Below are the code and all the weights of a small trained network. Each question names an input and a target symbol and asks about switching units off, where a switched-off unit gives its printed mean instead of its output.

import numpy as np


def w(rows, s, z=0):
    codes = np.array(rows[::2]) - 128.0
    scale = np.full(codes.shape[1], s)
    scale[-1] = z or s
    return codes * scale


def norm(h):
    return h / np.sqrt((h * h).mean(-1, keepdims=True) + 1e-5)


def f(y):
    return np.maximum(y, 0)


def softmax(a):
    e = np.exp(a - a.max(-1, keepdims=True))
    return e / e.sum(-1, keepdims=True)


def log_softmax(a):
    a = a - a.max(-1, keepdims=True)
    return a - np.log(np.exp(a).sum(-1, keepdims=True))


def net(x, mask):
    ids = ['ΓΞΠΣΦβδεζηθλμτψω'.index(c) for c in x.split()]
    T = len(ids)
    res = E[ids] + P[:T]
    q, k, v = (norm(res) @ M[0].T for M in (Q, K, V))
    z = softmax(np.where(np.tri(T) > 0, q @ k.T / 2**0.5, -1e9)) @ v
    res = res + np.where(mask[0], z, O[0][:, -1]) @ O[0][:, :-1]
    y = f(norm(res) @ A[0][:, :-1].T + A[0][:, -1])
    res = res + np.where(mask[1:17], y, B[0][:, -1]) @ B[0][:, :-1]
    return log_softmax(norm(res)[-1] @ U[:, :-1].T + U[:, -1])


Q, K, V, O, A, B = {}, {}, {}, {}, {}, {}
E = w([
[131,139,120,63,132],'Γ',
[109,138,84,99,130],'Ξ',
[107,140,80,99,131],'Π',
[149,110,163,62,134],'Σ',
[139,115,141,42,125],'Φ',
[93,99,115,219,148],'β',
[129,70,172,209,149],'δ',
[138,172,62,151,210],'ε',
[72,134,204,173,80],'ζ',
[157,140,73,157,28],'η',
[147,133,214,99,63],'θ',
[72,91,2,131,123],'λ',
[34,190,154,127,126],'μ',
[71,167,192,101,94],'τ',
[122,156,229,113,185],'ψ',
[192,125,193,131,92],'ω',
],0.017)
P = w([
[52,6,86,92,99],'0',
[158,94,80,95,92],'1',
[86,86,103,149,101],'2',
[208,182,89,135,94],'3',
[145,195,146,156,93],'4',
[254,238,84,148,86],'5',
[132,154,138,133,88],'6',
],0.006)
Q[0] = w([
[4,141,159,101,172],'h1',
[137,113,124,144,112],'h1',
],0.029)
K[0] = w([
[88,2,88,66,146],'h1',
[131,168,120,90,111],'h1',
],0.023)
V[0] = w([
[213,92,75,173,236],'h1',
[68,179,162,103,254],'h1',
],0.0096)
O[0] = w([
[81,3,104,76,180,106],'h1',
[101,171,177,100,205,5],'h1',
],0.0054,0.0031)
A[0] = w([
[148,143,43,152,137,142],'n1',
[72,110,157,163,101,110],'n2',
[134,140,130,128,253,110],'n3',
[181,84,166,146,150,122],'n4',
[173,168,111,163,172,70],'n5',
[198,76,80,128,218,65],'n6',
[152,131,79,123,133,103],'n7',
[160,119,113,151,72,1],'n8',
[87,147,121,194,161,113],'n9',
[108,162,64,118,144,150],'n10',
[186,120,117,113,148,99],'n11',
[112,96,168,128,97,120],'n12',
[114,109,201,134,112,99],'n13',
[113,120,108,160,150,118],'n14',
[110,134,134,139,111,94],'n15',
[21,164,112,149,109,67],'n16',
],0.016,0.0064)
B[0] = w([
[189,97,78,150,108,196],'n1',
[124,154,162,122,32,225],'n2',
[74,150,52,195,203,173],'n3',
[153,103,165,105,200,253],'n4',
[87,203,115,88,130,158],'n5',
[44,149,157,194,14,211],'n6',
[147,134,163,136,154,163],'n7',
[116,171,42,213,143,155],'n8',
[90,112,160,67,62,221],'n9',
[84,110,206,101,157,190],'n10',
[145,110,162,147,109,168],'n11',
[188,152,131,153,135,213],'n12',
[126,140,202,156,163,213],'n13',
[148,80,126,137,155,187],'n14',
[133,141,138,120,111,141],'n15',
[134,143,5,99,193,174],'n16',
],0.024,0.0057)
U = w([
[63,97,175,21,177,93],'Γ',
[139,78,94,101,177,178],'Ξ',
[132,83,88,100,184,173],'Π',
[216,109,184,109,223,77],'Σ',
[228,108,124,28,89,99],'Φ',
[101,71,87,76,26,132],'β',
[109,47,198,169,49,178],'δ',
[11,102,99,197,148,142],'ε',
[127,200,128,136,62,3],'ζ',
[189,102,46,211,88,166],'η',
[167,197,122,192,102,12],'θ',
[137,26,75,138,140,172],'λ',
[73,186,89,58,132,252],'μ',
[132,255,100,101,131,140],'τ',
[81,173,130,171,253,131],'ψ',
[195,146,105,206,175,75],'ω',
],0.011,0.0035)

Each question gives the input, a string of symbols that net reads in full, and the target symbol t.
The units are the heads (2 rows each of Q, K, V and O) and the neurons (one row each of A and B). Each row of codes is followed by its name. A weight is (code - 128) times the scale printed after its matrix; where a second scale follows, it is the last column's (O, A, B and U).
mask holds one flag per unit, heads first, then neurons. A switched-off unit (its flag False) gives its mean, the last column of its rows in O or B, instead of its output. The means were averaged over made-up inputs and are rounded, as every weight is.
A unit's drop is (log p(t) with every unit on - log p(t) with that unit switched off) / (log p(t) with every unit on - log p(t) with every unit switched off).
The circuit of an input: a set's keep is (log p(t) with only the set's units on - log p(t) with every unit switched off) / (log p(t) with every unit on - log p(t) with every unit switched off). Starting from the 12 units with the biggest drops (on a tie, the unit counted first), units are removed one at a time, each time the one whose removal leaves the highest keep (on an exact tie, the one counted first), for as long as the keep stays at least 0.8.
units of the circuit, in order: the units of the circuit, biggest drop first
most important unit: the unit with the biggest drop
k most important neurons: the k neurons with the biggest drops, biggest first
drop when u is switched off: that unit's drop, to one decimal
input ψ Σ δ ψ Φ Σ, target ψ: units of the circuit, in order => (h1 n3)
input η δ δ δ Σ, target Σ: 2 most important neurons => (n2 n9)
input τ δ β τ Ξ Φ, target τ: units of the circuit, in order => (h1 n5)
input δ δ δ Γ Γ δ ε, target ε: most important unit => n3
input Σ Σ Γ δ Γ Φ, target δ: units of the circuit, in order => (h1 n6)
input β Σ τ, target τ: 3 most important neurons => (n16 n2 n13)
input ψ Γ δ ε Γ τ β, target β: units of the circuit, in order => (n9 n16)
input μ Σ τ Γ, target τ: units of the circuit, in order => (h1 n5)
input Σ Γ β β ε δ, target ε: units of the circuit, in order => (h1 n3 n6)
input τ β ε Σ Γ β, target β: units of the circuit, in order => (n9 n1)
input ψ τ δ θ δ ε η, target η: units of the circuit, in order => (n1 n8)
input Σ δ δ Ξ, target δ: 2 most important neurons => (n10 n1)
input β β η ζ Π δ τ, target τ: units of the circuit, in order => (n16 n2 n13)
input δ δ δ ψ μ δ η, target η: units of the circuit, in order => (n1)
input δ δ Σ ε δ δ, target ε: units of the circuit, in order => (h1 n3)
input δ Φ δ Π, target δ: 4 most important neurons => (n10 n1 n4 n16)
input τ Φ Γ ψ Γ δ, target ψ: 2 most important neurons => (n3 n4)
input η τ Σ, target Σ: 2 most important neurons => (n6 n2)
input β δ δ δ Γ, target Γ: drop when n4 is switched off => 0.1
input θ Σ Σ Σ τ Σ, target τ: drop when h1 is switched off => 1.8
input Γ ζ Σ δ δ λ Φ, target Φ: drop when n4 is switched off => 0.5
input τ τ Σ δ δ Γ, target δ: drop when n10 is switched off => 0.2
